After every row comes one of two labels: whether the row has a hidden trait. Each part has its own trait and labels.
In the rows, zero is written as 128.
[131 139 158 134 165 134 129 125 169 124  97 167 133 132 136 142 139 125
 152 134 145 140 142 140 144 138 137 136 127 133 123 145 149 147 133 139
 124 146 148 150 153 206 139 134 136 137 164 137 188 127]  kedol
[133 139 142 135 144 133 143 131 159 131 141 161 154 134 131 147 143 140
 135 140 143 142 140 148 141 137 134 151 143 137 146 143 138 141 147 136
 130 143 154 141 140 178 153 139 128 138 147 133 157 130]  kedol
[133 133 156 134 178 136 129 132 148 147 124 166 147 135 135 144 135 128
 147 134 144 142 144 143 150 139 139 135 134 135 145 140 142 151 138 139
 131 145 143 145 143 169 139 127 136 141 143 136 135 128]  kedol
[131 138 148 124 158 127 139 122 169 135 147 157 149 124 134 157 150 145
 145 139 137 148 144 142 127 136 132 143 158 140 131 146 133 148 150 137
 122 141 198 143 150 204 170 138 120 135 139 124 163 118]  kedol
[134 136 151 130 161 132 136 129 150 136 135 157 160 130 133 145 141 138
 141 144 141 142 145 139 135 138 137 140 141 138 139 147 144 146 147 135
 124 142 157 140 157 195 144 137 125 140 144 128 134 127]  kedol
[128 150 181 136 195 148 121 121 183 129 126 158 104 141 126 141 135 130
 175 154 148 156 150 168 145 140 146 147 123 127 110 158 147 143 124 135
 128 160 135 148 140 254 131 137 163 136 200 163 196 125]  Sogal
[135 137 150 143 175 139 134 140 151 131 129 157 156 142 134 136 139 131
 143 137 150 135 140 142 156 137 141 138 136 134 144 140 153 152 141 140
 137 147 133 134 137 156 130 137 137 143 149 139 155 138]  Sogal
[133 142 140 136 146 138 140 132 148 133 151 139 150 140 131 143 137 143
 136 159 136 156 136 154 139 138 134 154 144 136 142 150 132 135 141 134
 134 142 145 135 139 182 138 141 133 138 147 139 165 132]  kedol
[133 140 153 142 191 145 137 137 145 137 124 168 149 163 146 139 133 131
 169 143 174 130 145 147 194 139 146 136 127 128 152 143 142 150 130 141
 144 147 135 141 189 139 133 139 140 151 153 137 157 139]  Sogal
[133 146 146 139 171 136 139 129 153 139 128 153 133 142 133 140 133 138
 146 152 151 145 141 149 163 140 140 142 135 133 144 144 136 144 142 136
 134 139 136 140 148 154 135 139 133 143 148 139 154 134]  Sogal
[133 139 136 127 146 133 159 132 158 138 158 137 171 133 131 149 143 161
 130 152 138 156 136 155 130 138 129 161 166 142 148 143 134 145 159 138
 130 138 174 138 142 165 160 144 127 134 140 138 149 135]  kedol
[133 138 160 143 163 144 135 135 170 131 123 173 149 141 132 137 139 126
 149 137 141 137 143 136 152 137 146 141 133 135 140 143 148 149 135 135
 133 151 137 146 135 230 141 134 147 136 174 150 178 132]  Sogal
[133 137 148 130 155 133 141 130 146 143 131 150 148 133 133 140 137 134
 141 154 145 145 145 152 138 142 137 144 138 135 145 144 135 146 139 137
 128 138 139 140 148 164 140 137 129 138 142 134 156 129]  kedol
[130 136 151 138 141 136 137 128 202 130 136 146 161 128 131 143 146 136
 138 139 133 156 140 139 138 140 137 155 137 138 140 140 160 146 145 135
 130 144 147 147 122 255 170 134 136 127 174 144 178 126]  kedol
[135 125 163 132 168 126 132 132 161 133 106 201 177 128 142 140 139 123
 162 107 154 115 154 105 141 140 146 115 133 139 149 139 150 172 141 138
 119 141 157 151 169 154 147 129 124 140 139 118 146 125]  kedol
[134 143 148 136 160 139 140 135 141 147 138 159 141 146 140 141 134 137
 147 150 151 147 139 158 166 141 139 140 142 133 187 144 136 139 136 138
 141 143 135 135 133 158 131 137 133 137 142 136 153 138]  Sogal
[131 148 133 152 187 157 139 141 130 152 146 150 128 186 160 137 132 141
 151 170 181 153 139 188 232 141 147 154 141 129 190 140 132 135 131 145
 162 147 123 128 145 143 125 144 139 161 146 147 157 158]  Sogal
[138 134 142 133 141 136 152 137 137 146 156 134 162 136 140 147 138 151
 132 150 141 150 137 144 133 139 135 157 163 139 165 140 132 140 148 135
 136 138 156 135 178 139 153 147 128 137 133 131 148 135]  kedol
[128 149 160 132 164 131 127 122 180 136 131 148 119 132 128 147 138 133
 145 155 142 155 139 165 148 141 135 148 138 132 136 153 135 147 134 135
 129 150 137 142 135 232 136 141 133 131 169 146 201 126]  kedol
[134 140 143 136 152 139 137 135 149 136 139 154 154 134 131 137 141 136
 142 145 143 146 138 156 140 137 138 139 146 135 148 141 136 139 144 135
 132 140 142 140 146 161 140 135 130 141 146 141 152 130]  kedol
[136 138 158 158 201 157 138 144 136 135 119 182 146 173 146 134 140 127
 175 126 157 129 149 140 212 144 158 132 128 135 168 138 150 146 130 139
 155 156 132 140 140 140 138 132 148 153 149 140 145 146]  Sogal
[133 135 152 136 160 131 128 131 165 134 123 176 155 132 129 143 122 128
 149 131 141 134 144 132 143 139 139 137 139 135 138 143 144 154 141 136
 120 146 145 145 142 188 147 135 133 144 140 132 164 126]  kedol
[133 138 154 141 180 138 131 136 148 148 123 169 145 145 138 136 133 133
 150 134 154 130 143 135 170 139 146 134 131 131 159 144 143 152 133 139
 140 144 141 141 124 144 134 140 133 144 141 136 148 135]  Sogal
[135 147 129 142 147 148 149 139 130 146 161 121 136 152 126 139 136 147
 127 173 147 162 128 176 154 139 132 164 151 133 183 143 130 129 141 138
 154 137 121 127 135 154 138 151 138 147 141 152 142 144]  Sogal
[133 141 142 132 161 132 128 130 147 137 144 161 154 134 133 143 138 137
 148 162 150 140 146 148 142 138 136 141 139 135 160 142 140 142 138 132
 133 140 133 140 147 167 137 136 130 139 145 137 155 131]  kedol
[139 148 145 126 168 134 143 133 139 174 129 153 138 142 159 149 132 137
 147 169 182 147 146 170 173 140 136 140 147 128 255 152 129 142 131 143
 143 134 137 140 210 150 126 146 122 157 146 131 151 151]  Sogal
[131 147 154 137 198 136 128 127 144 130 127 161 124 157 140 139 135 133
 162 152 154 144 146 160 201 142 147 141 124 129 148 149 141 144 128 137
 135 146 132 142 136 160 129 140 134 148 156 145 180 133]  Sogal
[135 143 142 135 146 141 138 131 141 133 142 150 139 137 123 142 138 138
 138 155 139 156 137 156 151 141 135 146 136 132 126 146 134 140 138 137
 133 140 139 133 137 167 134 139 133 142 146 132 163 136]  kedol
[135 141 144 133 158 137 142 131 149 140 134 163 152 133 137 141 138 138
 142 145 146 137 145 137 146 139 138 142 146 135 164 142 138 156 141 139
 131 140 142 139 151 141 138 137 130 139 141 130 144 132]  kedol
[136 146 150 135 203 143 129 127 140 152 125 155 118 159 161 146 131 135
 163 157 176 144 149 171 210 140 140 139 132 126 192 153 137 144 130 141
 150 141 132 139 158 168 131 139 131 152 145 136 151 143]  Sogal
[134 140 140 126 162 134 142 129 137 137 140 164 156 127 138 145 135 137
 147 145 150 144 139 148 147 138 132 149 152 139 164 146 136 147 151 138
 128 136 147 138 179 168 135 141 124 139 132 130 145 131]  kedol
[132 140 139 135 147 135 137 132 159 133 143 142 161 136 129 141 142 140
 129 140 139 149 137 149 136 140 134 153 146 141 135 142 139 141 145 136
 136 145 145 139 149 181 151 128 134 135 146 136 149 131]  kedol
[132 135 167 142 179 150 128 135 163 131 126 167 141 140 134 135 137 127
 152 134 144 142 145 143 148 141 151 139 128 133 134 141 146 152 132 135
 136 150 140 148 143 223 134 131 143 137 158 144 175 130]  Sogal
[137 136 139 133 141 129 154 128 145 140 145 151 177 129 132 147 142 143
 137 152 146 145 142 145 137 139 133 149 169 140 161 138 134 148 148 139
 131 137 168 138 155 135 149 133 125 137 134 128 149 131]  kedol
[133 134 143 136 152 135 136 132 147 137 141 155 158 133 136 142 140 141
 137 142 147 143 142 135 140 138 136 144 147 139 148 141 137 145 144 134
 131 137 142 142 140 165 146 139 130 138 142 133 151 132]  kedol
[132 135 144 129 165 134 136 133 149 135 140 150 139 136 134 146 135 141
 137 156 152 147 140 152 142 140 136 146 147 133 171 147 134 144 144 136
 136 138 140 134 146 161 140 140 131 140 144 137 153 134]  kedol
[130 139 169 137 169 140 125 125 206 127 118 165 144 137 130 145 140 131
 153 132 137 145 147 130 140 138 145 134 124 133 147 143 154 149 137 137
 123 162 145 159 145 255 146 129 151 133 171 151 208 124]  kedol
[133 141 141 126 153 131 142 124 152 140 145 149 152 128 130 150 142 143
 139 160 153 154 137 144 141 137 133 151 155 141 141 148 131 142 149 137
 125 136 159 138 146 158 149 144 124 137 141 131 160 128]  kedol
[133 136 143 130 141 129 147 130 165 135 144 148 174 130 133 148 146 142
 138 148 142 146 138 134 138 139 136 150 156 142 146 142 142 145 156 137
 130 136 168 139 139 171 155 139 128 135 141 130 153 129]  kedol
[131 141 163 132 171 132 125 126 164 135 122 161 136 128 128 145 139 130
 146 147 148 149 145 146 146 140 139 142 133 134 136 147 143 148 133 136
 123 141 145 143 149 209 146 135 132 139 145 134 177 125]  kedol
[144 138 135 127 155 132 164 139 133 172 146 145 178 137 151 152 137 146
 140 163 160 140 139 153 146 140 133 144 173 138 255 140 132 148 141 140
 137 139 146 138 215 122 132 146 125 147 132 133 140 153]  kedol
[135 139 141 134 165 144 130 137 136 143 134 157 146 149 143 141 135 137
 143 149 152 147 144 150 168 139 140 137 148 131 193 144 136 146 135 142
 139 139 140 140 154 158 128 139 130 152 141 133 154 137]  Sogal
[135 140 152 140 185 141 137 138 138 141 121 184 145 144 144 133 133 129
 156 135 149 131 149 134 167 142 148 127 132 129 162 142 143 153 131 139
 134 144 139 141 157 147 134 134 133 148 142 133 142 137]  Sogal
[137 141 147 138 175 139 142 137 146 144 133 155 144 141 139 139 136 137
 145 151 164 147 144 145 181 140 144 144 136 132 177 142 140 147 135 138
 142 134 133 136 164 138 133 139 131 145 143 135 145 139]  Sogal
[132 146 112 153  97 155 155 147 131 131 194  89 130 161 114 137 143 160
  95 203 115 194 114 197 138 139 123 194 162 142 153 132 127 105 152 135
 160 138 115 119  91 177 156 147 148 142 141 160 158 153]  kedol
[130 140 153 136 145 135 132 125 181 131 135 150 131 134 128 147 142 132
 144 140 134 153 139 160 146 138 137 158 132 135 146 146 144 143 137 136
 126 149 141 146 159 255 147 134 137 135 172 144 179 127]  kedol
[137 138 139 127 162 131 148 132 140 149 143 142 158 135 136 149 135 145
 144 154 153 140 141 147 145 140 132 144 156 136 194 147 132 150 141 137
 131 136 147 138 169 139 133 145 124 146 141 129 146 140]  kedol
[137 138 152 135 172 140 139 138 134 144 129 165 152 145 147 139 134 133
 147 137 164 133 147 143 162 139 139 138 144 135 228 145 137 150 136 141
 137 145 136 138 172 136 133 137 132 147 136 128 147 141]  Sogal
[141 131 139 134 157 135 152 143 129 159 129 164 172 144 155 144 134 143
 139 145 161 138 142 140 150 139 138 140 153 136 242 140 137 152 138 142
 142 136 146 139 203 127 137 145 129 144 129 130 134 144]  kedol
[131 147 152 132 176 139 129 122 143 131 132 154 127 136 136 144 136 135
 152 155 151 159 147 167 131 138 139 139 133 128 154 151 133 141 132 136
 126 143 136 142 154 177 135 139 127 138 151 137 162 130]  Sogal
[133 138 159 143 174 140 134 140 146 128 136 154 144 147 135 137 136 134
 147 137 144 144 139 143 148 139 142 145 128 134 152 130 142 149 137 136
 135 147 134 137 135 145 138 136 140 143 150 143 158 135]  Sogal
[131 148 162 151 174 151 131 132 154 126 132 154 121 157 130 147 135 130
 160 148 149 148 142 160 184 141 149 146 129 131 146 154 149 140 130 134
 138 148 129 147 136 188 132 135 151 143 176 154 183 133]  Sogal
[135 140 140 131 158 134 138 131 141 146 135 154 145 135 136 146 137 143
 139 159 154 148 141 152 147 135 132 148 154 134 177 142 134 146 140 136
 133 138 136 133 188 149 133 144 128 139 139 134 144 139]  kedol
[140 136 139 136 142 137 158 147 130 156 139 150 183 142 142 140 134 141
 133 149 149 138 139 135 143 138 139 143 159 139 252 138 138 150 141 142
 142 139 140 135 162 116 142 137 133 145 130 131 132 146]  kedol
[134 139 151 132 165 139 142 134 141 139 133 164 149 135 139 141 136 139
 146 150 154 144 138 152 152 140 139 143 140 133 170 144 137 142 139 136
 136 139 141 139 163 168 132 142 130 143 139 134 155 135]  Sogal
[140 130 141 132 150 136 161 142 134 156 154 158 171 143 141 139 136 138
 138 151 156 132 140 133 140 137 135 142 166 140 224 140 140 154 144 138
 137 141 147 141 178 146 140 144 128 143 126 131 131 146]  kedol
[134 143 141 140 174 140 163 134 138 140 138 145 137 149 135 141 132 140
 140 158 151 151 140 167 170 138 141 150 137 132 149 143 134 139 136 141
 143 139 130 134 149 156 129 140 135 148 151 143 152 142]  Sogal
[163 139 136 130 157 132 191 151 130 255 155 143 175 141 200 156 133 144
 139 168 194 142 140 165 161 139 133 138 187 140 255 141 130 137 150 145
 151 131 147 142 255 136 133 171 124 153 131 130 132 179]  kedol
[133 135 145 129 163 131 141 129 156 134 144 152 160 131 134 148 143 144
 141 136 131 148 141 132 140 139 135 142 153 139 153 148 137 136 150 132
 127 141 168 143 143 167 160 135 127 132 139 133 166 128]  kedol
[133 134 149 144 158 140 134 136 162 129 131 160 150 139 133 139 139 128
 143 135 132 143 126 144 130 142 141 139 134 135 137 140 145 144 139 136
 134 143 139 142 146 235 142 134 140 142 149 146 158 131]  kedol
[137 142 145 142 179 140 141 139 136 154 129 158 146 149 153 142 134 136
 143 152 167 140 143 155 174 139 140 139 145 131 216 146 133 148 133 143
 144 142 133 138 164 152 129 142 127 152 142 136 141 148]  Sogal
[133 128 143 139 138 136 145 139 184 128 142 150 174 135 131 145 152 148
 133 135 129 148 133 126 131 137 139 157 141 148 132 137 149 145 166 138
 134 144 185 145 138 255 188 133 139 131 138 139 171 134]  kedol
[133 141 154 127 167 132 131 128 148 138 125 162 152 134 135 141 134 132
 150 142 153 143 143 145 149 137 140 134 134 135 189 145 138 149 136 136
 128 142 139 141 146 161 135 134 126 138 149 140 156 125]  kedol
[139 139 144 133 167 137 145 136 139 148 137 152 145 143 151 144 135 140
 144 150 156 144 147 152 174 139 133 138 141 131 255 140 135 147 132 136
 144 138 139 140 170 148 129 139 125 151 138 135 143 149]  Sogal
[140 137 137 126 162 131 161 130 142 146 172 150 180 130 133 152 140 150
 147 152 151 144 141 148 134 140 129 147 172 142 173 147 136 141 152 135
 129 137 182 136 169 141 151 153 125 135 132 129 141 137]  kedol
[135 137 153 135 160 134 133 129 160 136 125 167 147 130 134 139 143 132
 148 126 145 148 142 136 142 139 140 142 145 137 146 143 146 151 141 142
 125 145 143 141 149 202 142 132 129 139 148 131 163 128]  kedol
[131 140 162 142 176 146 128 131 148 131 130 174 132 146 132 138 136 134
 160 138 148 144 141 151 168 141 154 146 128 128 126 145 142 144 131 134
 131 145 131 144 137 185 138 132 151 143 158 157 185 135]  Sogal
[133 140 158 127 157 127 147 125 146 133 138 147 154 121 136 149 138 144
 143 146 150 146 142 145 138 137 134 143 149 136 176 146 135 144 146 136
 124 140 158 137 153 178 147 139 125 137 145 130 157 127]  kedol
[141 134 145 130 159 134 151 136 135 155 130 159 169 138 144 138 133 138
 141 149 155 134 139 137 148 156 135 134 159 135 226 134 140 151 140 139
 136 136 150 142 181 124 136 148 126 146 146 126 136 147]  kedol
[134 139 138 133 154 134 142 131 145 139 147 148 155 135 136 139 143 139
 139 148 151 148 142 153 134 141 135 146 143 136 176 144 132 143 143 136
 134 139 142 136 147 148 140 140 129 143 142 136 155 132]  kedol
[129 137 147 132 164 132 135 130 171 133 123 157 161 129 133 143 141 137
 141 143 144 148 143 140 134 139 137 150 143 135 146 148 143 143 142 135
 128 145 154 145 147 218 157 138 132 138 150 135 177 128]  kedol
